Here is a tiny trained network, its code and every weight. The questions are about switching its units off for an input and a class, where a switched-off unit gives its printed mean instead of its output.

import numpy as np


def w(rows, s, z=0):
    codes = np.array(rows[::2]) - 128.0
    scale = np.full(codes.shape[1], s)
    scale[-1] = z or s
    return codes * scale


def norm(h):
    return h / np.sqrt((h * h).mean(-1, keepdims=True) + 1e-5)


def f(y):
    return np.maximum(y, 0)


def log_softmax(a):
    a = a - a.max(-1, keepdims=True)
    return a - np.log(np.exp(a).sum(-1, keepdims=True))


def net(x, mask):
    res = np.array(x, float).reshape(1, 3) / 4 @ E
    u = 0
    for l in range(2):
        y = f(norm(res) @ A[l][:, :-1].T + A[l][:, -1])
        res = res + np.where(mask[u : u + 5], y, B[l][:, -1]) @ B[l][:, :-1]
        u += 5
    return log_softmax(norm(res)[-1] @ U[:, :-1].T + U[:, -1])


A, B = {}, {}
E = w([
[177,239,130,166,164,121,184,101],'x0',
[75,122,1,218,162,248,182,87],'x1',
[223,145,71,57,77,124,207,175],'x2',
],0.0091)
A[0] = w([
[146,131,159,100,107,100,120,102,145],'0.n1',
[137,92,46,13,96,135,209,119,6],'0.n2',
[120,2,47,68,108,109,102,107,20],'0.n3',
[139,166,109,179,142,126,125,109,40],'0.n4',
[133,92,61,139,111,185,134,95,60],'0.n5',
],0.011,0.0021)
B[0] = w([
[81,95,44,120,137,148,219,160,193],'0.n1',
[255,144,88,202,127,78,30,183,255],'0.n2',
[73,149,252,102,138,206,156,237,228],'0.n3',
[58,113,166,30,133,175,146,154,177],'0.n4',
[15,106,74,105,213,80,194,151,232],'0.n5',
],0.0095,0.0075)
A[1] = w([
[153,135,200,71,104,53,115,114,94],'1.n1',
[160,253,150,125,173,116,166,82,131],'1.n2',
[138,169,150,113,178,68,149,181,252],'1.n3',
[62,114,156,113,156,120,106,109,107],'1.n4',
[97,125,165,222,139,111,81,72,40],'1.n5',
],0.019,0.0032)
B[1] = w([
[67,133,36,191,210,181,158,182,197],'1.n1',
[98,77,174,124,127,148,93,235,197],'1.n2',
[146,132,150,113,93,110,123,4,255],'1.n3',
[209,148,132,121,92,99,126,112,205],'1.n4',
[221,121,71,120,107,113,117,163,167],'1.n5',
],0.015,0.016)
U = w([
[254,124,62,142,140,112,119,149,143],'0',
[37,100,46,145,236,137,215,91,144],'1',
[95,101,225,99,153,171,148,210,193],'2',
[164,157,168,66,80,100,159,39,168],'3',
[73,216,149,127,137,110,97,82,2],'4',
],0.013,0.0048)

Each question gives the input, the list of numbers given to net, and the class t.
The units are the neurons (one row each of A and B). Each row of codes is followed by its name. A weight is (code - 128) times the scale printed after its matrix; where a second scale follows, it is the last column's (A, B and U).
mask holds one flag per neuron, layer by layer. A switched-off neuron (its flag False) gives its mean, the last column of its row in B, instead of its output. The means were averaged over made-up inputs and are rounded, as every weight is.
A unit's drop is (log p(t) with every unit on - log p(t) with that unit switched off) / (log p(t) with every unit on - log p(t) with every unit switched off).
The circuit of an input: a set's keep is (log p(t) with only the set's units on - log p(t) with every unit switched off) / (log p(t) with every unit on - log p(t) with every unit switched off). Starting from all 10 units, units are removed one at a time, each time the one whose removal leaves the highest keep (on an exact tie, the one counted first), for as long as the keep stays at least 0.8.
circuit, biggest first: the units of the circuit, biggest drop first
most important unit: the unit with the biggest drop
k most important neurons: the k neurons with the biggest drops, biggest first
k most important neurons of layer l: the k neurons of layer l with the biggest drops, biggest first
input [-1,-7,6], class 1: circuit, biggest first	[1.n1]
input [-5,-7,-7], class 0: 2 most important neurons	[1.n4 1.n5]
input [8,-3,7], class 2: 3 most important neurons of layer 1	[1.n2 1.n4 1.n5]
input [-6,0,-6], class 0: 2 most important neurons of layer 0	[0.n4 0.n5]
input [-5,-7,5], class 1: 2 most important neurons	[1.n1 1.n4]
input [-1,-8,7], class 1: 3 most important neurons	[1.n1 1.n4 1.n5]
input [8,4,7], class 2: 3 most important neurons	[1.n2 1.n4 1.n5]
input [-7,6,-6], class 2: 3 most important neurons of layer 0	[0.n3 0.n2 0.n5]
input [2,2,-5], class 0: 3 most important neurons	[1.n3 0.n3 1.n5]
input [-2,-1,-3], class 3: 4 most important neurons	[1.n1 0.n2 1.n2 0.n3]
input [3,-2,0], class 3: 3 most important neurons	[0.n1 1.n3 1.n1]
input [8,-3,-7], class 2: 3 most important neurons of layer 0	[0.n2 0.n5 0.n4]
input [0,0,-1], class 3: 3 most important neurons of layer 1	[1.n1 1.n4 1.n2]
input [1,7,-8], class 0: circuit, biggest first	[1.n5]
input [3,-1,-6], class 0: 3 most important neurons	[1.n5 0.n5 0.n3]
input [-6,-4,3], class 2: 2 most important neurons of layer 1	[1.n4 1.n5]
input [7,6,0], class 2: 2 most important neurons of layer 1	[1.n2 1.n1]
input [3,-5,-2], class 1: 2 most important neurons	[1.n1 0.n5]
input [-8,-4,5], class 2: 2 most important neurons	[0.n3 1.n4]
input [-1,-3,-6], class 0: most important unit	0.n5
input [0,-7,6], class 1: 3 most important neurons	[1.n1 1.n4 1.n5]
input [6,-3,-2], class 2: 2 most important neurons	[1.n2 0.n5]
input [-4,2,-2], class 2: 2 most important neurons	[0.n3 1.n3]
input [3,1,-5], class 0: 2 most important neurons of layer 0	[0.n3 0.n5]
input [3,-2,1], class 3: 2 most important neurons of layer 1	[1.n3 1.n1]
